Below is a small trained network, with its code and all its weights. Each question gives an input and a class and asks what happens when units are switched off, that is, made to give their printed mean instead of their output.

import numpy as np


def w(rows, s, z=0):
    codes = np.array(rows[::2]) - 128.0
    scale = np.full(codes.shape[1], s)
    scale[-1] = z or s
    return codes * scale


def norm(h):
    return h / np.sqrt((h * h).mean(-1, keepdims=True) + 1e-5)


def f(y):
    return np.maximum(y, 0)


def log_softmax(a):
    a = a - a.max(-1, keepdims=True)
    return a - np.log(np.exp(a).sum(-1, keepdims=True))


def net(x, mask):
    res = np.array(x, float).reshape(1, 3) / 4 @ E
    u = 0
    for l in range(3):
        y = f(norm(res) @ A[l][:, :-1].T + A[l][:, -1])
        res = res + np.where(mask[u : u + 11], y, B[l][:, -1]) @ B[l][:, :-1]
        u += 11
    return log_softmax(norm(res)[-1] @ U[:, :-1].T + U[:, -1])


A, B = {}, {}
E = w([
[47,95,208,145,45,188],'x0',
[111,18,115,81,107,39],'x1',
[253,161,170,206,93,37],'x2',
],0.006)
A[0] = w([
[131,54,107,116,2,163,73],'L0N0',
[162,252,119,40,140,160,46],'L0N1',
[179,154,147,170,152,106,88],'L0N2',
[107,105,172,199,109,148,3],'L0N3',
[86,124,86,98,123,4,12],'L0N4',
[212,31,83,106,175,145,134],'L0N5',
[148,152,94,99,150,86,39],'L0N6',
[175,93,138,60,63,137,49],'L0N7',
[107,86,95,50,120,120,169],'L0N8',
[153,178,94,191,104,156,112],'L0N9',
[175,107,92,75,114,129,126],'L0N10',
],0.0092,0.0027)
B[0] = w([
[166,169,104,141,32,77,228],'L0N0',
[98,203,133,193,131,111,208],'L0N1',
[126,100,164,62,120,187,222],'L0N2',
[38,121,93,49,42,143,177],'L0N3',
[52,82,167,254,112,112,213],'L0N4',
[135,130,79,166,45,164,224],'L0N5',
[202,210,39,126,80,139,181],'L0N6',
[94,92,131,162,142,121,160],'L0N7',
[82,140,162,100,239,88,255],'L0N8',
[53,69,153,179,150,86,214],'L0N9',
[83,148,101,109,100,143,180],'L0N10',
],0.0071,0.0047)
A[1] = w([
[201,130,180,44,47,105,50],'L1N0',
[116,178,104,63,127,51,8],'L1N1',
[80,52,177,133,31,143,251],'L1N2',
[119,94,83,54,46,199,78],'L1N3',
[224,117,152,190,101,164,52],'L1N4',
[98,95,66,139,185,135,128],'L1N5',
[145,104,1,141,185,193,109],'L1N6',
[87,204,116,56,235,124,2],'L1N7',
[164,73,125,156,110,78,152],'L1N8',
[145,254,48,143,152,122,146],'L1N9',
[164,117,36,100,103,86,42],'L1N10',
],0.0081,0.0016)
B[1] = w([
[102,142,167,19,163,196,159],'L1N0',
[87,220,176,202,32,127,144],'L1N1',
[180,129,85,151,198,44,254],'L1N2',
[201,132,85,55,76,87,166],'L1N3',
[187,63,118,14,173,175,169],'L1N4',
[123,89,236,133,81,189,169],'L1N5',
[253,105,74,109,84,88,169],'L1N6',
[224,98,185,41,145,142,180],'L1N7',
[103,67,134,172,251,194,172],'L1N8',
[91,57,80,93,66,152,202],'L1N9',
[23,194,116,151,115,126,157],'L1N10',
],0.0059,0.0078)
A[2] = w([
[106,226,140,162,169,169,47],'L2N0',
[157,187,113,144,173,182,205],'L2N1',
[118,126,146,125,102,107,119],'L2N2',
[158,98,167,71,148,117,81],'L2N3',
[150,71,130,151,144,109,177],'L2N4',
[102,85,138,106,57,118,4],'L2N5',
[151,153,67,133,102,80,86],'L2N6',
[84,168,123,130,9,124,5],'L2N7',
[190,80,185,129,170,117,116],'L2N8',
[96,135,189,55,171,134,52],'L2N9',
[148,152,167,104,90,79,198],'L2N10',
],0.013,0.0014)
B[2] = w([
[142,81,153,180,151,35,190],'L2N0',
[61,83,155,150,113,75,203],'L2N1',
[101,106,63,176,157,165,177],'L2N2',
[81,233,187,135,152,144,240],'L2N3',
[108,178,223,100,139,160,228],'L2N4',
[214,158,101,221,75,151,230],'L2N5',
[126,136,113,98,67,158,241],'L2N6',
[146,100,74,87,103,129,255],'L2N7',
[100,211,115,42,183,160,241],'L2N8',
[254,211,171,113,197,154,246],'L2N9',
[149,70,42,85,135,218,215],'L2N10',
],0.0078,0.0051)
U = w([
[158,123,2,108,27,173,143],'0',
[161,218,192,54,206,182,254],'1',
[49,87,164,196,161,61,73],'2',
],0.014,0.0002)

Each question gives the input, the list of numbers given to net, and the class t.
The units are the neurons (one row each of A and B). Each row of codes is followed by its name. A weight is (code - 128) times the scale printed after its matrix; where a second scale follows, it is the last column's (A, B and U).
mask holds one flag per neuron, layer by layer. A switched-off neuron (its flag False) gives its mean, the last column of its row in B, instead of its output. The means were averaged over made-up inputs and are rounded, as every weight is.
A unit's drop is (log p(t) with every unit on - log p(t) with that unit switched off) / (log p(t) with every unit on - log p(t) with every unit switched off).
The circuit of an input: a set's keep is (log p(t) with only the set's units on - log p(t) with every unit switched off) / (log p(t) with every unit on - log p(t) with every unit switched off). Starting from the 12 units with the biggest drops (on a tie, the unit counted first), units are removed one at a time, each time the one whose removal leaves the highest keep (on an exact tie, the one counted first), for as long as the keep stays at least 0.8.
units of the circuit, in order: the units of the circuit, biggest drop first
unit that matters most: the unit with the biggest drop
k most important neurons: the k neurons with the biggest drops, biggest first
top k neurons in layer l: the k neurons of layer l with the biggest drops, biggest first
drop of u: that unit's drop, to one decimal
input [-7,-6,1], class 0: units of the circuit, in order	L1N9
input [-3,-4,3], class 2: 3 most important neurons	L0N0, L0N3, L0N1
input [5,7,-7], class 1: 4 most important neurons	L0N8, L0N5, L2N9, L0N9
input [0,8,-6], class 2: units of the circuit, in order	L0N4, L0N8
input [4,5,5], class 1: units of the circuit, in order	L1N8, L2N8
input [-4,7,7], class 1: 2 most important neurons	L1N8, L2N4
input [4,6,-3], class 2: 2 most important neurons	L0N0, L0N8
input [1,-7,-5], class 2: 3 most important neurons	L0N1, L2N0, L0N8
input [-6,7,7], class 1: units of the circuit, in order	L1N8, L2N4
input [2,-4,-3], class 2: 2 most important neurons	L0N8, L2N0
input [2,4,4], class 1: top 3 neurons in layer 0	L0N9, L0N8, L0N1
input [8,-8,2], class 0: 4 most important neurons	L0N3, L0N8, L1N8, L2N7
input [7,-8,-2], class 2: 2 most important neurons	L2N0, L1N9
input [-3,-6,-3], class 2: unit that matters most	L0N1
input [-4,8,5], class 2: 2 most important neurons	L0N4, L1N8
input [-4,-1,4], class 0: 2 most important neurons	L0N6, L1N9
input [1,7,8], class 1: drop of L2N8	0.4
input [2,5,-2], class 2: drop of L0N0	0.1
input [-5,-8,2], class 2: drop of L0N1	1.1
input [-7,1,6], class 0: unit that matters most	L0N6
